<161>: [-18 -19 -84  24 102]
<73>: [  8  38  -3  54 -30]
<88>: [-41 -33 -12  28 -11]
<156>: [-14  27  40 -27 -22]
<35>: [28  0 -6 44 -9]
<69>: [  1 -38  37 -22  35]
<20>: [ 12 -37  -5  31  -8]
<140>: [  9   6  32 -60  24]
<199>: [-108   35  -63  -32   49]
<53>: [ 10  43  35 -24 -84]
<195>: [-46  28  48  14  25]
then: [-3 54] -> [-30]
then: [-14  27  40] -> [-27]
where: [-11] -> <88>, 5

<148>: [ -5  21  29  77  24  31 -52  20   3  87  78 -47]
<170>: [ -5 -47 -48 -28 -42 -49  39   7  16 -23 -34   6]
<184>: [-16 -92 -78 -93 -12 -91  77 -24 -10 -53 -55   9]
<107>: [ -9 -27 -29 -23 -31 -29  33   6  10 -19 -28  -5]
<7>: [-28   3   0  -2   5  -4 102 -72 -62  -9  -9 -35]
<106>: [  5  27  27  38 -28  23   9 -63 -66  30  35  13]
<204>: [ 33 -49 -50 -63 -53 -46 -70 107 110 -49 -56  21]
<160>: [  7  23  22  -7   9  23 -28  14   6  -8  -3   0]
<119>: [ -4 109 107  12  93 107 -28 -51 -57 -13  27  13]
<80>: [-21   9  18  90  15  19 -32  14  -2 103  87 -64]
<127>: [  1 -93 -91 -12 -78 -92  27  38  45   7 -25   4]
<117>: [ 10  13  15  31  32  12  -2 -50 -45  22  29  60]
present: [-48  39] -> no
then: [-93 -91 -12 -78 -92] -> [27]
then: [  9  23 -28] -> [14]

<169>: [ 28 -56   7  16 -65  36  32  -2 -39 -10  20  -7  35 -14  16 -37  33  24
  42  -5  10 -20 -28   1  -3   6   6   4 -43 -13  19 -12 -22 -13  -5  42
  55  17 -23  -9 -41 -19  12 -32  -3   5  50 -19 -34 -10   0  13 -42   4
 -27 -14]
<90>: [ 42  10  -4 -17 -69  -2  -3 -52 -82  32 -28  31  16  25  -1  23 108  19
  -6 -19 -43 -24 -19  -9  14  72  44  43 -37  21 -64 -30  29 -54 -17  61
  33  28 -33  13  -7  -2  -7 -32 -87   2  20 -39 -27 -53 -35  49 -43  20
 -11 101]
<109>: [-21 -41  31   0   0   6  12  10  33  19  80  14   1 -32 -28 -36  12   1
  -9 -49 -17  70  -7  30 -20  17  20 -21   5  -5  34 -52  14 -28 -25  28
  31  70 -63   6   9 -57 -44 -37  20 -52 -62  57  30   3 -39 -44   2  28
 -19  37]
<50>: [-58  -8 -56 -23   6 -19  27  65  42 -19  72  14   5 -48  -5  -1 -75  24
 -14 -44 -36 119  -1 -11  13 -24  -5 -73  22   7   5 -21  19 -53   1  -9
  15  66 -30  15 -11  26 -29 -30  66 -37  -4  55  46  34  27 -34  27   2
  82  22]
<17>: [ 28 -56   7  16 -65  36  32  -2 -39 -10  20  -7  35 -14  16 -37  33   2
  42  -5  10 -20 -28   1  -3   6   6   4 -43 -13  19 -12   5 -13  -5  42
  55  17 -23  -9  14 -19  12 -32 -12   5  50 -19 -34 -10   0  13  11   4
 -27 -14]
<55>: [ 42  10  -4 -17 -69  -2  -3 -52 -82  32 -28  31  16  25  -1  23 108  19
  -6 -19 -43 -24 -19  -9  14  72  44  43 -37  21 -64 -30  29 -54 -17  61
  33  28 -33  13  -7  -2  -7 -32 -87   2  20 -39 -27 -53 -35  49 -43  20
 -11  27]
<39>: [-58  -8 -56 -13   6 -19  27  65  42 -19  72  14   5 -48  -5  -1 -75  24
 -14 -44 -36 119  -1 -11  13 -24  -5 -73  22   7   5 -21  19 -53   1  -9
  15  66 -30  15 -11  26 -29 -30  66 -37  -4  16  46  34  27 -34  27   2
  82  22]
asked: [ 28 -56   7  16 -65  36  32  -2 -39 -10  20  -7  35 -14  16 -37  33   2
  42  -5  10 -20 -28   1  -3   6   6   4 -43 -13  19 -12   5 -13  -5  42
  55  17 -23  -9  14 -19  12 -32 -12   5  50 -19 -34 -10   0  13  11   4
 -27 -14] -> <17>
asked: [-58  -8 -56 -23   6 -19  27  65  42 -19  72  14   5 -48  -5  -1 -75  24
 -14 -44 -36 119  -1 -11  13 -24  -5 -73  22   7   5 -21  19 -53   1  -9
  15  66 -30  15 -11  26 -29 -30  66 -37  -4  55  46  34  27 -34  27   2
  82  22] -> <50>
size: [-21 -41  31   0   0   6  12  10  33  19  80  14   1 -32 -28 -36  12   1
  -9 -49 -17  70  -7  30 -20  17  20 -21   5] -> 29

